Below are the code and all the weights of a small trained network. Each question names an input and a class and asks about switching units off, where a switched-off unit gives its printed mean instead of its output.

import numpy as np


def w(rows, s, z=0):
    codes = np.array(rows[::2]) - 128.0
    scale = np.full(codes.shape[1], s)
    scale[-1] = z or s
    return codes * scale


def norm(h):
    return h / np.sqrt((h * h).mean(-1, keepdims=True) + 1e-5)


def f(y):
    return np.maximum(y, 0)


def log_softmax(a):
    a = a - a.max(-1, keepdims=True)
    return a - np.log(np.exp(a).sum(-1, keepdims=True))


def net(x, mask):
    res = np.array(x, float).reshape(1, 5) / 4 @ E
    u = 0
    for l in range(2):
        y = f(norm(res) @ A[l][:, :-1].T + A[l][:, -1])
        res = res + np.where(mask[u : u + 15], y, B[l][:, -1]) @ B[l][:, :-1]
        u += 15
    return log_softmax(norm(res)[-1] @ U[:, :-1].T + U[:, -1])


A, B = {}, {}
E = w([
[127,126,129,127,129,127,129,128],'x0',
[175,9,132,103,151,121,84,67],'x1',
[168,123,234,236,78,103,107,152],'x2',
[105,114,91,130,5,3,157,10],'x3',
[168,215,161,91,193,144,71,51],'x4',
],0.0057)
A[0] = w([
[114,37,129,186,110,127,146,200,60],'L0N0',
[120,133,83,124,91,125,142,75,121],'L0N1',
[89,86,94,117,120,141,172,138,82],'L0N2',
[183,49,60,56,129,175,131,89,80],'L0N3',
[93,153,162,134,104,127,189,139,116],'L0N4',
[162,150,158,122,163,125,50,70,80],'L0N5',
[110,181,51,38,116,162,156,143,66],'L0N6',
[164,151,223,174,109,123,140,149,112],'L0N7',
[139,102,140,92,152,150,142,95,115],'L0N8',
[132,73,163,127,104,121,32,114,73],'L0N9',
[69,190,79,141,135,97,152,159,41],'L0N10',
[109,123,249,200,92,100,55,156,3],'L0N11',
[131,222,124,146,109,154,118,121,84],'L0N12',
[103,110,197,144,170,187,120,155,184],'L0N13',
[175,178,132,85,148,140,90,80,62],'L0N14',
],0.011,0.0043)
B[0] = w([
[143,118,125,40,64,189,187,120,220],'L0N0',
[176,146,122,103,87,84,43,114,199],'L0N1',
[157,137,150,40,49,199,128,142,181],'L0N2',
[73,109,168,220,136,159,147,98,231],'L0N3',
[135,167,94,188,129,147,170,82,175],'L0N4',
[146,113,139,54,39,155,186,143,217],'L0N5',
[23,58,207,146,145,114,70,128,234],'L0N6',
[2,110,84,80,159,137,128,79,231],'L0N7',
[106,89,129,173,150,156,115,148,173],'L0N8',
[107,106,126,254,160,176,180,33,191],'L0N9',
[76,150,132,214,133,183,202,106,186],'L0N10',
[45,105,197,99,141,128,53,139,236],'L0N11',
[113,87,117,173,98,186,239,99,199],'L0N12',
[194,131,36,139,175,89,146,155,255],'L0N13',
[119,131,160,65,84,134,189,152,205],'L0N14',
],0.0081,0.0069)
A[1] = w([
[84,97,118,133,103,159,80,192,114],'L1N0',
[151,129,195,50,58,133,193,183,14],'L1N1',
[36,75,187,134,105,134,23,152,29],'L1N2',
[67,109,207,111,80,118,138,58,199],'L1N3',
[171,182,84,149,64,2,46,109,4],'L1N4',
[219,59,168,179,166,150,108,32,130],'L1N5',
[61,133,118,150,93,163,129,144,71],'L1N6',
[33,106,117,111,180,194,107,191,117],'L1N7',
[166,116,151,160,93,156,96,91,90],'L1N8',
[113,198,198,113,171,163,155,59,160],'L1N9',
[209,77,96,116,198,177,92,232,71],'L1N10',
[129,213,107,209,110,113,135,145,135],'L1N11',
[187,169,238,51,184,108,125,96,67],'L1N12',
[86,154,122,192,61,169,141,16,131],'L1N13',
[113,100,78,109,47,112,141,165,149],'L1N14',
],0.009,0.0031)
B[1] = w([
[162,176,168,103,88,111,108,41,161],'L1N0',
[173,193,107,40,41,214,162,76,157],'L1N1',
[78,194,200,65,168,37,127,82,187],'L1N2',
[195,172,99,124,170,121,108,154,251],'L1N3',
[214,205,37,128,245,39,175,203,139],'L1N4',
[11,136,130,192,70,166,138,192,164],'L1N5',
[110,81,139,115,130,123,94,92,184],'L1N6',
[185,123,143,148,124,74,94,121,223],'L1N7',
[125,164,59,116,160,121,140,148,144],'L1N8',
[132,41,105,115,2,126,75,132,178],'L1N9',
[155,219,68,141,124,42,142,143,161],'L1N10',
[114,33,140,178,139,163,89,123,139],'L1N11',
[126,162,164,84,99,197,168,22,133],'L1N12',
[170,115,116,145,199,141,155,208,236],'L1N13',
[159,143,151,108,122,143,80,79,164],'L1N14',
],0.0088,0.013)
U = w([
[65,127,203,37,184,70,70,73,247],'0',
[179,146,122,4,29,249,192,98,5],'1',
[43,64,106,209,161,219,188,183,130],'2',
[230,208,34,98,212,60,130,192,57],'3',
],0.015,0.0026)

Each question gives the input, the list of numbers given to net, and the class t.
The units are the neurons (one row each of A and B). Each row of codes is followed by its name. A weight is (code - 128) times the scale printed after its matrix; where a second scale follows, it is the last column's (A, B and U).
mask holds one flag per neuron, layer by layer. A switched-off neuron (its flag False) gives its mean, the last column of its row in B, instead of its output. The means were averaged over made-up inputs and are rounded, as every weight is.
A unit's drop is (log p(t) with every unit on - log p(t) with that unit switched off) / (log p(t) with every unit on - log p(t) with every unit switched off).
The circuit of an input: a set's keep is (log p(t) with only the set's units on - log p(t) with every unit switched off) / (log p(t) with every unit on - log p(t) with every unit switched off). Starting from the 12 units with the biggest drops (on a tie, the unit counted first), units are removed one at a time, each time the one whose removal leaves the highest keep (on an exact tie, the one counted first), for as long as the keep stays at least 0.8.
circuit, biggest first: the units of the circuit, biggest drop first
unit that matters most: the unit with the biggest drop
top k neurons: the k neurons with the biggest drops, biggest first
top k neurons in layer l: the k neurons of layer l with the biggest drops, biggest first
input [1,2,1,0,-1], class 2: circuit, biggest first => (L0N9)
input [0,3,-7,3,8], class 1: top 3 neurons => (L0N14; L0N5; L0N7)
input [-7,-2,-5,-7,-8], class 1: top 2 neurons => (L0N0; L0N2)
input [5,8,-7,5,8], class 1: top 4 neurons in layer 0 => (L0N14; L0N5; L0N11; L0N13)
input [-8,-1,6,8,-6], class 3: top 3 neurons => (L0N6; L0N5; L1N4)
input [-1,-5,-1,4,-4], class 2: top 2 neurons => (L0N10; L0N4)
input [-3,5,4,3,0], class 2: top 2 neurons => (L0N9; L1N5)
input [6,-3,1,4,0], class 3: top 3 neurons => (L0N1; L0N3; L0N9)
input [-6,-7,1,7,-4], class 2: top 3 neurons in layer 1 => (L1N11; L1N7; L1N2)
input [2,-3,-3,6,-5], class 3: top 3 neurons in layer 0 => (L0N1; L0N5; L0N14)
input [3,8,-5,7,-7], class 2: top 4 neurons => (L0N3; L0N11; L0N5; L0N14)
input [-7,5,7,-6,-8], class 1: top 4 neurons in layer 0 => (L0N0; L0N6; L0N3; L0N13)
input [-6,6,0,7,-1], class 3: top 3 neurons in layer 0 => (L0N1; L0N12; L0N10)
input [3,5,3,-8,5], class 3: circuit, biggest first => (L0N13)
input [1,-8,7,-8,6], class 2: top 2 neurons in layer 0 => (L0N12; L0N6)
input [-3,6,4,5,5], class 2: top 3 neurons => (L0N9; L1N5; L0N0)
input [-5,-4,-2,-4,1], class 2: top 3 neurons => (L0N10; L0N12; L1N3)
input [7,0,-7,6,-4], class 0: top 2 neurons => (L0N6; L0N13)
input [-7,-5,-5,-5,7], class 1: top 2 neurons => (L0N14; L0N11)
input [-6,1,3,-7,0], class 3: unit that matters most => L0N13
input [2,5,1,-7,3], class 3: top 2 neurons => (L1N10; L0N13)
input [-8,6,6,-6,-4], class 0: top 3 neurons in layer 0 => (L0N11; L0N7; L0N12)
input [-1,-7,-8,8,-7], class 0: top 3 neurons in layer 0 => (L0N6; L0N13; L0N0)
input [5,5,4,-1,0], class 2: top 3 neurons in layer 0 => (L0N9; L0N6; L0N13)
